Here is a tiny trained network, its code and every weight. The questions are about switching its units off for an input and a target symbol, where a switched-off unit gives its printed mean instead of its output.

import numpy as np


def w(rows, s, z=0):
    codes = np.array(rows[::2]) - 128.0
    scale = np.full(codes.shape[1], s)
    scale[-1] = z or s
    return codes * scale


def f(y):
    return y / 2 * (1 + np.tanh(0.7978845608 * (y + 0.044715 * y**3)))


def softmax(a):
    e = np.exp(a - a.max(-1, keepdims=True))
    return e / e.sum(-1, keepdims=True)


def log_softmax(a):
    a = a - a.max(-1, keepdims=True)
    return a - np.log(np.exp(a).sum(-1, keepdims=True))


def net(x, mask):
    ids = ['ΓΦαδηθλξπτ'.index(c) for c in x.split()]
    T = len(ids)
    res = E[ids] + P[:T]
    u = 0
    for l in range(2):
        r = res
        for j in range(2):
            rows = slice(2 * j, 2 * j + 2)
            q, k, v = (r @ M[l][rows].T for M in (Q, K, V))
            z = softmax(np.where(np.tri(T) > 0, q @ k.T / 2**0.5, -1e9)) @ v
            o = O[l][rows]
            res = res + np.where(mask[u + j], z, o[:, -1]) @ o[:, :-1]
        u += 2
        y = f(res @ A[l][:, :-1].T + A[l][:, -1])
        res = res + np.where(mask[u : u + 8], y, B[l][:, -1]) @ B[l][:, :-1]
        u += 8
    return log_softmax(res[-1] @ U[:, :-1].T + U[:, -1])


Q, K, V, O, A, B = {}, {}, {}, {}, {}, {}
E = w([
[123,59,102,185],'Γ',
[70,117,188,120],'Φ',
[129,128,180,47],'α',
[133,143,159,106],'δ',
[188,145,72,101],'η',
[177,86,154,51],'θ',
[111,113,188,101],'λ',
[190,215,67,91],'ξ',
[113,104,249,101],'π',
[128,187,171,208],'τ',
],0.017)
P = w([
[40,120,152,1],'0',
[200,203,193,113],'1',
[200,199,179,149],'2',
[184,183,152,140],'3',
[168,166,138,137],'4',
[161,162,128,132],'5',
[162,157,122,133],'6',
[159,153,111,132],'7',
[152,148,100,129],'8',
[152,150,104,127],'9',
[142,148,108,124],'10',
[145,154,110,129],'11',
[135,154,114,124],'12',
],0.0072)
Q[0] = w([
[169,29,84,80],'0.h1',
[57,43,254,168],'0.h1',
[63,220,235,225],'0.h2',
[246,232,130,214],'0.h2',
],0.0073)
K[0] = w([
[175,227,159,160],'0.h1',
[216,176,2,63],'0.h1',
[76,144,149,52],'0.h2',
[32,191,68,116],'0.h2',
],0.0087)
V[0] = w([
[62,72,198,143],'0.h1',
[94,166,118,66],'0.h1',
[136,136,180,114],'0.h2',
[54,252,130,143],'0.h2',
],0.012)
O[0] = w([
[202,103,255,190,126],'0.h1',
[89,146,120,76,200],'0.h1',
[180,127,177,131,255],'0.h2',
[120,240,150,164,254],'0.h2',
],0.0088,0.0042)
A[0] = w([
[110,27,88,73,13],'0.n1',
[151,223,96,162,240],'0.n2',
[96,146,167,150,25],'0.n3',
[228,95,158,83,58],'0.n4',
[3,42,121,66,103],'0.n5',
[254,169,116,37,255],'0.n6',
[154,140,120,29,85],'0.n7',
[173,25,140,63,115],'0.n8',
],0.0089,0.0056)
B[0] = w([
[239,166,135,148,132],'0.n1',
[184,128,103,129,254],'0.n2',
[138,242,217,223,134],'0.n3',
[213,158,93,57,156],'0.n4',
[182,79,75,185,162],'0.n5',
[89,70,129,2,234],'0.n6',
[128,216,93,203,150],'0.n7',
[150,214,176,207,148],'0.n8',
],0.0078,0.011)
Q[1] = w([
[28,173,185,123],'1.h1',
[100,27,108,66],'1.h1',
[100,10,135,109],'1.h2',
[115,137,167,140],'1.h2',
],0.012)
K[1] = w([
[151,82,187,2],'1.h1',
[199,8,72,155],'1.h1',
[33,118,137,46],'1.h2',
[219,144,151,67],'1.h2',
],0.0082)
V[1] = w([
[34,114,183,166],'1.h1',
[134,61,253,109],'1.h1',
[89,141,120,228],'1.h2',
[20,202,215,99],'1.h2',
],0.006)
O[1] = w([
[109,248,219,161,2],'1.h1',
[159,150,253,120,235],'1.h1',
[152,187,88,171,46],'1.h2',
[137,229,77,135,220],'1.h2',
],0.0077,0.0034)
A[1] = w([
[97,156,201,109,4],'1.n1',
[144,155,174,203,29],'1.n2',
[174,148,178,113,225],'1.n3',
[96,88,186,57,200],'1.n4',
[67,86,222,143,242],'1.n5',
[149,67,127,231,221],'1.n6',
[164,112,101,2,66],'1.n7',
[88,64,118,157,76],'1.n8',
],0.0098,0.0039)
B[1] = w([
[32,151,152,49,182],'1.n1',
[139,203,253,147,197],'1.n2',
[85,29,132,52,241],'1.n3',
[193,227,69,179,208],'1.n4',
[86,17,52,196,187],'1.n5',
[214,109,5,106,153],'1.n6',
[103,120,168,204,249],'1.n7',
[181,184,80,100,141],'1.n8',
],0.007,0.016)
U = w([
[211,63,169,206,67],'Γ',
[21,139,164,160,98],'Φ',
[106,83,140,101,186],'α',
[123,149,146,135,73],'δ',
[136,154,98,99,254],'η',
[67,1,113,218,184],'θ',
[126,86,165,123,63],'λ',
[79,176,61,161,144],'ξ',
[113,46,178,106,62],'π',
[165,228,131,169,22],'τ',
],0.0083,0.0072)

Each question gives the input, a string of symbols that net reads in full, and the target symbol t.
The units are the heads (2 rows each of Q, K, V and O) and the neurons (one row each of A and B). Each row of codes is followed by its name. A weight is (code - 128) times the scale printed after its matrix; where a second scale follows, it is the last column's (O, A, B and U).
mask holds one flag per unit, layer by layer, with each layer's heads first. A switched-off unit (its flag False) gives its mean, the last column of its rows in O or B, instead of its output. The means were averaged over made-up inputs and are rounded, as every weight is.
A unit's drop is (log p(t) with every unit on - log p(t) with that unit switched off) / (log p(t) with every unit on - log p(t) with every unit switched off).
The circuit of an input: a set's keep is (log p(t) with only the set's units on - log p(t) with every unit switched off) / (log p(t) with every unit on - log p(t) with every unit switched off). Starting from the 12 units with the biggest drops (on a tie, the unit counted first), units are removed one at a time, each time the one whose removal leaves the highest keep (on an exact tie, the one counted first), for as long as the keep stays at least 0.8.
circuit, biggest first: the units of the circuit, biggest drop first
top k neurons: the k neurons with the biggest drops, biggest first
top k neurons in layer l: the k neurons of layer l with the biggest drops, biggest first
heads that matter: for each layer, one digit per head in row order, 1 if its drop is at least 0.15 and else 0, layers parted by /
input π π δ, target π: circuit, biggest first => [0.h1 1.n3 1.h1]
input Γ τ τ π α τ τ Φ, target θ: circuit, biggest first => [1.n5 0.n4 0.h1 1.n2]
input τ τ π π Γ, target Γ: top 4 neurons in layer 1 => [1.n1 1.n3 1.n6 1.n5]
input π Φ π, target π: heads that matter => 11 / 10
input ξ θ η θ τ Γ τ τ, target ξ: circuit, biggest first => [1.h1 0.h1 0.h2]
input Φ τ π ξ ξ ξ Γ, target ξ: top neuron in layer 1 => [1.n8]
input Γ θ θ π τ θ Φ η τ, target Γ: circuit, biggest first => [0.h1 1.n1]
input ξ π τ τ τ, target ξ: circuit, biggest first => [0.h1 1.h1 0.h2]
input τ θ Φ Φ θ τ π τ θ θ λ, target θ: top 3 neurons in layer 0 => [0.n6 0.n2 0.n4]
input π π Γ τ Φ τ τ ξ τ Φ, target ξ: heads that matter => 10 / 00
input π τ θ η, target π: heads that matter => 10 / 10
input α θ τ Γ ξ τ ξ Γ λ τ Φ τ Φ, target ξ: circuit, biggest first => [0.h1 1.n3]
input θ θ π θ, target Γ: heads that matter => 01 / 10
input Φ Φ ξ δ α Φ τ, target Φ: heads that matter => 10 / 10
input τ Φ π τ τ τ Γ τ Φ Φ, target Φ: heads that matter => 00 / 11
input θ α α, target Γ: circuit, biggest first => [0.h2 0.n4 1.n7 1.n1]
input π θ θ, target π: heads that matter => 11 / 10
input η θ θ Φ π τ τ τ Φ λ, target θ: top neuron => [1.n2]
input θ η τ τ τ τ, target θ: circuit, biggest first => [0.h2 1.h2 1.n5 0.n4]
input θ Φ α, target Γ: top 2 neurons => [0.n4 1.n4]
input τ τ τ π θ π, target θ: top neuron in layer 0 => [0.n6]
input τ Φ τ δ λ τ Φ, target Φ: circuit, biggest first => [1.h1 0.n4 1.n6 0.n2]
input ξ τ δ, target ξ: circuit, biggest first => [0.h1 1.h1 0.h2]
input τ τ ξ τ τ τ τ τ λ π Γ τ λ, target ξ: top 2 neurons => [1.n3 1.n5]
input τ ξ τ τ π Φ η λ τ θ Γ Φ τ, target τ: top 3 neurons in layer 0 => [0.n6 0.n3 0.n4]
input θ λ τ θ, target Γ: top 4 neurons in layer 1 => [1.n7 1.n4 1.n1 1.n3]
input Φ τ Γ, target Γ: top 2 neurons in layer 0 => [0.n6 0.n8]
input Φ Φ π, target π: top 3 neurons => [1.n3 0.n4 1.n5]
input π Φ τ, target π: top 3 neurons => [1.n3 1.n1 0.n4]
input τ τ α Γ η Γ τ τ τ, target τ: top 2 neurons in layer 1 => [1.n2 1.n5]
